Here is a tiny trained network, its code and every weight. The questions are about switching its units off for an input and a target symbol, where a switched-off unit gives its printed mean instead of its output.

import numpy as np


def w(rows, s, z=0):
    codes = np.array(rows[::2]) - 128.0
    scale = np.full(codes.shape[1], s)
    scale[-1] = z or s
    return codes * scale


def f(y):
    return np.maximum(y, 0)


def softmax(a):
    e = np.exp(a - a.max(-1, keepdims=True))
    return e / e.sum(-1, keepdims=True)


def log_softmax(a):
    a = a - a.max(-1, keepdims=True)
    return a - np.log(np.exp(a).sum(-1, keepdims=True))


def net(x, mask):
    ids = ['ΔΣΦΨαβζηθμξτ'.index(c) for c in x.split()]
    T = len(ids)
    res = E[ids] + P[:T]
    u = 0
    for l in range(2):
        r = res
        for j in range(3):
            rows = slice(2 * j, 2 * j + 2)
            q, k, v = (r @ M[l][rows].T for M in (Q, K, V))
            z = softmax(np.where(np.tri(T) > 0, q @ k.T / 2**0.5, -1e9)) @ v
            o = O[l][rows]
            res = res + np.where(mask[u + j], z, o[:, -1]) @ o[:, :-1]
        u += 3
        y = f(res @ A[l][:, :-1].T + A[l][:, -1])
        res = res + np.where(mask[u : u + 12], y, B[l][:, -1]) @ B[l][:, :-1]
        u += 12
    return log_softmax(res[-1] @ U[:, :-1].T + U[:, -1])


Q, K, V, O, A, B = {}, {}, {}, {}, {}, {}
E = w([
[67,153,94],'Δ',
[183,85,154],'Σ',
[84,124,150],'Φ',
[140,66,148],'Ψ',
[79,130,107],'α',
[105,91,94],'β',
[114,115,170],'ζ',
[199,215,89],'η',
[136,53,134],'θ',
[152,63,120],'μ',
[155,7,130],'ξ',
[85,127,94],'τ',
],0.016)
P = w([
[55,100,253],'0',
[78,131,51],'1',
[84,146,61],'2',
[85,159,81],'3',
[83,166,98],'4',
[79,170,104],'5',
[90,176,116],'6',
[85,184,130],'7',
[83,185,124],'8',
[86,191,127],'9',
[74,189,142],'10',
],0.003)
Q[0] = w([
[43,185,112],'L0H0',
[149,191,221],'L0H0',
[147,90,136],'L0H1',
[4,97,118],'L0H1',
[99,201,161],'L0H2',
[118,147,139],'L0H2',
],0.028)
K[0] = w([
[209,17,160],'L0H0',
[3,69,158],'L0H0',
[169,81,87],'L0H1',
[33,37,239],'L0H1',
[194,179,60],'L0H2',
[149,141,119],'L0H2',
],0.02)
V[0] = w([
[121,60,146],'L0H0',
[115,145,118],'L0H0',
[39,102,115],'L0H1',
[42,61,255],'L0H1',
[6,43,205],'L0H2',
[87,138,146],'L0H2',
],0.0097)
O[0] = w([
[160,161,124,182],'L0H0',
[112,129,130,117],'L0H0',
[131,158,109,162],'L0H1',
[188,204,135,255],'L0H1',
[99,164,251,79],'L0H2',
[108,119,134,125],'L0H2',
],0.013,0.0044)
A[0] = w([
[64,173,90,149],'L0N0',
[145,78,133,113],'L0N1',
[92,1,215,107],'L0N2',
[132,114,150,185],'L0N3',
[191,125,154,3],'L0N4',
[64,161,56,44],'L0N5',
[219,107,112,133],'L0N6',
[4,156,146,2],'L0N7',
[96,139,194,106],'L0N8',
[158,156,168,13],'L0N9',
[76,96,124,78],'L0N10',
[194,62,160,52],'L0N11',
],0.008,0.0046)
B[0] = w([
[159,103,172,243],'L0N0',
[92,146,138,164],'L0N1',
[178,254,97,235],'L0N2',
[109,162,145,191],'L0N3',
[194,24,103,137],'L0N4',
[205,205,121,253],'L0N5',
[84,51,123,238],'L0N6',
[24,54,169,150],'L0N7',
[131,120,20,236],'L0N8',
[177,188,126,165],'L0N9',
[148,148,92,151],'L0N10',
[112,147,212,155],'L0N11',
],0.014,0.0041)
Q[1] = w([
[254,62,62],'L1H0',
[81,153,51],'L1H0',
[203,98,172],'L1H1',
[128,220,84],'L1H1',
[240,86,108],'L1H2',
[146,74,39],'L1H2',
],0.024)
K[1] = w([
[249,162,215],'L1H0',
[147,64,109],'L1H0',
[134,146,220],'L1H1',
[204,69,106],'L1H1',
[216,129,72],'L1H2',
[141,178,21],'L1H2',
],0.023)
V[1] = w([
[23,60,114],'L1H0',
[208,98,167],'L1H0',
[1,253,76],'L1H1',
[12,97,95],'L1H1',
[100,199,161],'L1H2',
[63,127,191],'L1H2',
],0.0096)
O[1] = w([
[241,50,236,1],'L1H0',
[72,174,133,114],'L1H0',
[160,135,2,64],'L1H1',
[211,180,143,59],'L1H1',
[192,171,100,118],'L1H2',
[254,72,135,19],'L1H2',
],0.0069,0.0092)
A[1] = w([
[210,113,245,128],'L1N0',
[81,162,254,90],'L1N1',
[232,152,123,158],'L1N2',
[102,82,219,152],'L1N3',
[63,144,205,144],'L1N4',
[166,131,136,102],'L1N5',
[121,97,35,151],'L1N6',
[158,156,181,215],'L1N7',
[134,204,137,27],'L1N8',
[165,22,113,43],'L1N9',
[144,110,160,255],'L1N10',
[198,218,132,192],'L1N11',
],0.0085,0.0084)
B[1] = w([
[157,250,48,221],'L1N0',
[230,151,67,175],'L1N1',
[240,46,99,222],'L1N2',
[148,68,112,143],'L1N3',
[100,130,55,185],'L1N4',
[106,168,105,155],'L1N5',
[200,105,220,226],'L1N6',
[23,60,126,197],'L1N7',
[237,94,102,179],'L1N8',
[108,253,229,151],'L1N9',
[9,26,79,180],'L1N10',
[76,127,223,250],'L1N11',
],0.018,0.014)
U = w([
[155,169,202,146],'Δ',
[189,61,191,1],'Σ',
[105,121,147,195],'Φ',
[145,29,123,137],'Ψ',
[105,125,136,164],'α',
[103,34,89,83],'β',
[42,73,146,200],'ζ',
[82,1,205,213],'η',
[136,75,145,186],'θ',
[149,14,139,127],'μ',
[211,107,106,93],'ξ',
[119,154,87,40],'τ',
],0.0076,0.0058)

Each question gives the input, a string of symbols that net reads in full, and the target symbol t.
The units are the heads (2 rows each of Q, K, V and O) and the neurons (one row each of A and B). Each row of codes is followed by its name. A weight is (code - 128) times the scale printed after its matrix; where a second scale follows, it is the last column's (O, A, B and U).
mask holds one flag per unit, layer by layer, with each layer's heads first. A switched-off unit (its flag False) gives its mean, the last column of its rows in O or B, instead of its output. The means were averaged over made-up inputs and are rounded, as every weight is.
A unit's drop is (log p(t) with every unit on - log p(t) with that unit switched off) / (log p(t) with every unit on - log p(t) with every unit switched off).
The circuit of an input: a set's keep is (log p(t) with only the set's units on - log p(t) with every unit switched off) / (log p(t) with every unit on - log p(t) with every unit switched off). Starting from the 12 units with the biggest drops (on a tie, the unit counted first), units are removed one at a time, each time the one whose removal leaves the highest keep (on an exact tie, the one counted first), for as long as the keep stays at least 0.8.
circuit, biggest first: the units of the circuit, biggest drop first
most important unit: the unit with the biggest drop
k most important neurons: the k neurons with the biggest drops, biggest first
top k neurons in layer l: the k neurons of layer l with the biggest drops, biggest first
input α Δ Δ η Σ ζ Δ ξ ζ, target ζ: circuit, biggest first => [L1H2, L0H2]
input Δ η Δ, target Δ: circuit, biggest first => [L1N2, L1N10, L1N7]
input Δ ξ Δ ζ β Δ, target ξ: most important unit => L1N0
input Φ Σ Δ Δ ξ, target Σ: 3 most important neurons => [L0N2, L0N7, L1N11]
input μ ξ Φ η η τ η ζ α ξ ξ, target ξ: 4 most important neurons => [L0N2, L0N6, L1N0, L1N1]
input Σ α Δ Δ Σ τ, target β: top 3 neurons in layer 0 => [L0N4, L0N6, L0N2]
input η τ β ζ, target ζ: circuit, biggest first => [L0H2, L1H2]
input Δ ζ ξ ξ Δ Δ ξ ζ Σ, target ξ: top 4 neurons in layer 0 => [L0N7, L0N2, L0N5, L0N9]
input μ α ζ ζ ξ Δ Δ Δ Δ, target ζ: circuit, biggest first => [L1N2, L1N0]
input Δ μ Δ β Σ Δ ζ Δ η, target η: circuit, biggest first => [L1N0, L0H1]
input Φ Δ Δ ζ τ, target Σ: top 3 neurons in layer 0 => [L0N7, L0N9, L0N5]
input θ ξ Δ Δ η, target η: 2 most important neurons => [L1N6, L1N0]
input Δ τ ζ Δ τ Δ θ, target ξ: 3 most important neurons => [L1N0, L0N7, L1N2]
input α ξ ζ Δ μ, target μ: most important unit => L1H2
input ζ Δ μ η Δ Δ Δ Δ Σ Δ Σ, target Σ: top 2 neurons in layer 1 => [L1N11, L1N8]
input Φ Δ Φ, target Σ: 2 most important neurons => [L0N7, L1N0]
input Φ α α Σ μ θ Δ β Ψ θ μ, target Σ: top 3 neurons in layer 0 => [L0N2, L0N7, L0N5]
input μ β η Δ Δ ζ β, target β: 3 most important neurons => [L0N5, L0N2, L1N10]
input Σ ξ Δ ξ Δ ξ, target β: top 2 neurons in layer 1 => [L1N1, L1N4]
input ζ θ Δ Δ Δ Δ Δ Ψ ζ, target Δ: most important unit => L0H1
input Δ Δ η ξ ξ β Σ, target Σ: top 2 neurons in layer 0 => [L0N2, L0N5]
